Below are the code and all the weights of a small trained network. Each question names an input and a target symbol and asks about switching units off, where a switched-off unit gives its printed mean instead of its output.

import numpy as np


def w(rows, s, z=0):
    codes = np.array(rows[::2]) - 128.0
    scale = np.full(codes.shape[1], s)
    scale[-1] = z or s
    return codes * scale


def f(y):
    return np.maximum(y, 0)


def softmax(a):
    e = np.exp(a - a.max(-1, keepdims=True))
    return e / e.sum(-1, keepdims=True)


def log_softmax(a):
    a = a - a.max(-1, keepdims=True)
    return a - np.log(np.exp(a).sum(-1, keepdims=True))


def net(x, mask):
    ids = ['ΛΠΨαβγδζθφω'.index(c) for c in x.split()]
    T = len(ids)
    res = E[ids] + P[:T]
    q, k, v = (res @ M[0].T for M in (Q, K, V))
    z = softmax(np.where(np.tri(T) > 0, q @ k.T / 3**0.5, -1e9)) @ v
    res = res + np.where(mask[0], z, O[0][:, -1]) @ O[0][:, :-1]
    y = f(res @ A[0][:, :-1].T + A[0][:, -1])
    res = res + np.where(mask[1:9], y, B[0][:, -1]) @ B[0][:, :-1]
    return log_softmax(res[-1] @ U[:, :-1].T + U[:, -1])


Q, K, V, O, A, B = {}, {}, {}, {}, {}, {}
E = w([
[196,86,66,94,157,174,60,122,125,134,148],'Λ',
[212,226,140,248,173,122,124,40,133,166,51],'Π',
[108,130,77,129,200,234,148,101,66,111,69],'Ψ',
[80,103,153,163,153,218,93,88,138,78,221],'α',
[97,205,125,131,219,180,175,108,193,56,219],'β',
[77,137,22,91,217,69,117,134,179,110,85],'γ',
[28,197,87,209,245,96,148,149,54,136,39],'δ',
[63,162,171,135,98,34,30,116,54,157,123],'ζ',
[246,241,122,82,52,101,192,90,86,49,165],'θ',
[123,165,209,25,128,19,88,157,177,68,77],'φ',
[123,92,183,18,73,72,200,55,191,88,108],'ω',
],0.012)
P = w([
[233,85,122,192,114,147,182,133,137,228,184],'0',
[233,79,60,188,108,144,102,51,155,121,172],'1',
[60,44,211,144,202,71,203,136,58,42,142],'2',
[131,157,89,138,111,188,94,29,161,129,116],'3',
[57,147,163,57,209,111,146,81,81,29,101],'4',
[71,181,123,86,63,239,81,67,162,92,61],'5',
[41,164,120,81,194,138,99,38,108,2,126],'6',
],0.0081)
Q[0] = w([
[129,66,206,106,42,25,254,255,127,190,147],'h0',
[173,154,68,76,137,90,62,57,146,62,101],'h0',
[138,137,33,170,50,156,108,164,185,244,148],'h0',
],0.0071)
K[0] = w([
[255,37,158,160,155,75,133,185,174,210,172],'h0',
[91,136,161,101,99,122,97,41,132,11,98],'h0',
[198,89,82,218,246,247,71,165,75,109,163],'h0',
],0.0063)
V[0] = w([
[107,86,51,91,135,188,255,96,208,98,91],'h0',
[123,162,174,64,157,60,109,165,232,85,114],'h0',
[88,167,79,193,216,144,104,179,170,135,98],'h0',
],0.0074)
O[0] = w([
[158,137,85,45,167,95,252,107,184,114,131,119],'h0',
[163,63,141,197,204,83,104,153,107,170,186,254],'h0',
[147,107,133,100,124,138,118,233,204,59,126,113],'h0',
],0.011,0.006)
A[0] = w([
[93,206,150,143,98,181,120,84,91,81,118,112],'n0',
[159,42,106,255,153,51,109,155,82,205,207,97],'n1',
[192,147,198,153,123,121,93,55,239,101,124,92],'n2',
[140,109,76,82,176,88,179,71,151,122,152,168],'n3',
[197,144,90,173,149,107,135,78,91,140,171,178],'n4',
[29,151,218,80,160,63,118,157,119,91,110,88],'n5',
[172,132,54,106,80,100,106,65,242,221,35,154],'n6',
[26,142,85,149,167,125,130,204,124,52,146,249],'n7',
],0.0058,0.0015)
B[0] = w([
[63,229,154,193,124,127,100,43,55,91,117,155],'n0',
[95,100,170,28,191,124,130,98,116,110,121,246],'n1',
[142,130,190,173,134,255,213,148,112,134,161,165],'n2',
[96,166,111,148,111,71,170,127,177,202,120,173],'n3',
[147,79,140,98,167,107,116,145,82,189,123,187],'n4',
[122,130,37,162,57,215,147,120,106,195,108,167],'n5',
[166,146,196,77,141,128,50,173,148,219,79,161],'n6',
[210,147,144,168,164,113,40,200,82,101,133,168],'n7',
],0.007,0.013)
U = w([
[178,72,70,70,80,201,60,132,145,201,136,192],'Λ',
[187,136,215,186,129,176,123,138,161,155,88,53],'Π',
[76,154,156,3,137,131,167,110,133,62,45,7],'Ψ',
[59,87,137,141,101,198,161,55,170,68,177,253],'α',
[150,139,164,154,160,136,202,150,192,89,215,105],'β',
[141,133,124,151,146,51,106,170,242,132,130,139],'γ',
[185,144,151,151,134,91,128,220,112,7,103,203],'δ',
[81,137,122,189,81,63,36,88,145,98,132,122],'ζ',
[164,185,71,149,100,70,151,87,46,110,164,171],'θ',
[186,105,186,117,187,81,103,143,96,102,160,96],'φ',
[68,71,75,163,127,99,221,92,129,211,105,77],'ω',
],0.006,0.0035)

Each question gives the input, a string of symbols that net reads in full, and the target symbol t.
The units are the heads (3 rows each of Q, K, V and O) and the neurons (one row each of A and B). Each row of codes is followed by its name. A weight is (code - 128) times the scale printed after its matrix; where a second scale follows, it is the last column's (O, A, B and U).
mask holds one flag per unit, heads first, then neurons. A switched-off unit (its flag False) gives its mean, the last column of its rows in O or B, instead of its output. The means were averaged over made-up inputs and are rounded, as every weight is.
A unit's drop is (log p(t) with every unit on - log p(t) with that unit switched off) / (log p(t) with every unit on - log p(t) with every unit switched off).
The circuit of an input: a set's keep is (log p(t) with only the set's units on - log p(t) with every unit switched off) / (log p(t) with every unit on - log p(t) with every unit switched off). Starting from all 9 units, units are removed one at a time, each time the one whose removal leaves the highest keep (on an exact tie, the one counted first), for as long as the keep stays at least 0.8.
units of the circuit, in order: the units of the circuit, biggest drop first
unit that matters most: the unit with the biggest drop
k most important neurons: the k neurons with the biggest drops, biggest first
drop of u: that unit's drop, to one decimal
input φ Λ φ Π β Ψ, target Ψ: units of the circuit, in order => h0
input Λ ζ ω Λ β, target ω: units of the circuit, in order => h0; n3
input ζ Λ Π, target ζ: units of the circuit, in order => h0; n0
input φ φ β, target φ: units of the circuit, in order => h0; n1
input φ ω φ, target ω: units of the circuit, in order => h0; n5
input Ψ δ ω φ Π, target ω: units of the circuit, in order => h0; n7
input φ Π Ψ, target φ: units of the circuit, in order => h0; n1; n5
input β Λ γ α Π δ Λ, target δ: 2 most important neurons => n7; n1
input Ψ θ Λ θ Π, target θ: units of the circuit, in order => h0; n0
input ζ φ Λ φ β Λ γ, target γ: units of the circuit, in order => h0; n3
input φ δ β φ φ α Λ, target φ: 3 most important neurons => n1; n5; n4
input ζ β φ ω Λ, target ω: 2 most important neurons => n3; n7
input Π Λ φ φ Λ φ γ, target φ: 2 most important neurons => n1; n7
input Λ γ γ Λ γ Ψ φ, target φ: units of the circuit, in order => h0
input φ φ φ α γ, target φ: 2 most important neurons => n7; n1
input θ α δ θ δ, target θ: 2 most important neurons => n5; n1
input δ Λ Λ φ δ φ δ, target φ: drop of n0 => 0.0
input φ φ α, target φ: drop of h0 => 0.7
input ω Ψ Π, target ω: drop of h0 => 1.0
input α φ φ ω δ, target ω: 2 most important neurons => n3; n5
input Λ Π δ Ψ α δ β, target δ: unit that matters most => n7
